[[129 128 133 130 130 130 133 133 142 125 125 137 131 123 130 121]
 [144 129 130 126 142 119 140 139 151 127 123 141 133 118 135 123]
 [122 126 128 127 124 130 123 125 118 129 129 123 128 131 125 130]
 [124 127 134 132 128 133 131 132 138 121 125 137 132 125 129 120]]
->
[[129 128 133 130 130 130 133 133 142 125 125 137 131 123 130 121]
 [122 126 128 127 124 130 123 125 118 129 129 123 128 131 125 130]]

[[142 139 137 139 139 142 139 141 141]
 [149 136 133 151 136 145 136 140 144]
 [140 144 146 136 142 141 141 143 139]
 [141 139 141 145 138 138 143 137 141]
 [140 139 152 141 141 142 141 138 137]
 [143 140 135 146 137 143 139 140 147]
 [141 140 140 142 141 138 142 141 144]
 [137 143 146 134 145 138 143 146 143]]
->
[[142 139 137 139 139 142 139 141 141]
 [140 144 146 136 142 141 141 143 139]
 [140 139 152 141 141 142 141 138 137]
 [141 140 140 142 141 138 142 141 144]]

[[122 127 126 134 132 133 133 120 120 130 125 132 132 131 120 123]
 [129 129 128 128 129 127 128 129 128 129 129 128 127 128 128 129]
 [128 128 129 128 129 128 127 127 127 130 127 132 132 132 127 129]
 [115 139 115 151 146 143 152 130 126 134 122 119 114 116 124 111]]
->
[[122 127 126 134 132 133 133 120 120 130 125 132 132 131 120 123]
 [128 128 129 128 129 128 127 127 127 130 127 132 132 132 127 129]]

[[120 123 123 124 113 114 127 130 128 127 127]
 [130 126 128 126 128 130 128 126 127 127 126]
 [135 135 117 118 134 118 154 134 113 140 121]]
->
[[120 123 123 124 113 114 127 130 128 127 127]
 [135 135 117 118 134 118 154 134 113 140 121]]

[[127 131 116]
 [122 145 121]
 [141 138 128]
 [153 118 152]
 [130 129 142]
 [135 122 116]
 [133 134 136]]
->
[[127 131 116]
 [141 138 128]
 [130 129 142]
 [133 134 136]]

[[101 129 128]
 [114 120 133]
 [108 129 128]
 [105 129 128]
 [117 129 127]
 [127 110 137]
 [143 140 108]
 [148 139 121]
 [106 129 128]
 [122 125 129]]
->
[[101 129 128]
 [108 129 128]
 [117 129 127]
 [143 140 108]
 [106 129 128]]

[[133 121 118 120 115 102 142]
 [150 115 123 118 140 133 113]
 [134 126 117 128 125 139 142]
 [112 148 119 146 100 125 137]
 [125 123 122 134 127 132 121]]
->
[[133 121 118 120 115 102 142]
 [134 126 117 128 125 139 142]
 [125 123 122 134 127 132 121]]
---
[[109 126]
 [135 114]
 [107 129]
 [144 127]]
->
[109 114]

[[126 130]
 [153 119]
 [102  99]]
->
[126 119]

[[100 133]
 [144 117]]
->
[100 117]

[[132 149 138]
 [133 150 117]
 [126 120 131]]
->
[132 150 131]

[[139 119 136 154 121]
 [134 130 128 118 134]
 [138 139 130 136 121]
 [130 151 130 101 139]
 [128 141 122 119 139]]
->
[139 130 130 101 139]

[[ 99 132 117 100]
 [134 122 114 106]
 [134 141 150 136]
 [113 121 158 149]]
->
[ 99 122 150 149]

[[129 127 120]
 [120 101 103]
 [122 146 119]
 [134 128 137]]
->
[129 101 119]
---
[[117 144]
 [102 141]
 [ 99 133]]
->
[117 141]

[[128 126 128 128]
 [126 131 131 123]
 [102 129 107 131]
 [113 133 110 121]
 [141 130 138 118]]
->
[128 131 107 121]

[[115 114 133 123]
 [107 117 138 132]
 [122 130 132 129]
 [108 124 155 131]]
->
[115 117 132 131]

[[130 127 128]
 [124 122 131]
 [125 129 127]
 [133 123 129]
 [115 150 121]]
->
[130 122 127]

[[148 116 136]
 [136 134 109]
 [140 119 140]
 [152 123 127]]
->
[148 134 140]

[[125 102 117]
 [139 138 103]
 [154 131 111]
 [142 116 122]]
->
[125 138 111]

[[147 150 145  99 141]
 [148 155 151 110 141]]
->
[147 155]

[[133 137 143 125 125]
 [132 136 142 125 125]
 [127 127 126 128 128]
 [130 132 135 127 127]
 [136 143 154 123 123]]
->
[133 136 126 127 123]
---
[[129 102 111]
 [123 126 139]
 [128 118 132]
 [111 150 125]]
->
[[129 102]
 [123 126]
 [128 118]]

[[135 128 151 118]
 [136 128 151 119]
 [133 128 152 116]
 [128 126 150 108]
 [130 134 125 128]]
->
[[135 128]
 [136 128]
 [133 128]]

[[130 129 111 142 140]
 [109 133 110 120 127]
 [154 123 133 124 126]
 [105 114 104 130 128]]
->
[[130 129]
 [109 133]
 [154 123]]

[[134 124]
 [128 137]
 [100 103]
 [117 122]]
->
[[134 124]
 [128 137]
 [100 103]]

[[140 103 115 135]
 [142 103 116 139]
 [136 103 116 150]]
->
[[140 103]
 [142 103]
 [136 103]]

[[128 146 130]
 [111 105 147]
 [112 117 113]]
->
[[128 146]
 [111 105]
 [112 117]]

[[120 131 145]
 [124 120 115]
 [125 140 142]
 [146 106 106]
 [151 117 109]]
->
[[120 131]
 [124 120]
 [125 140]]
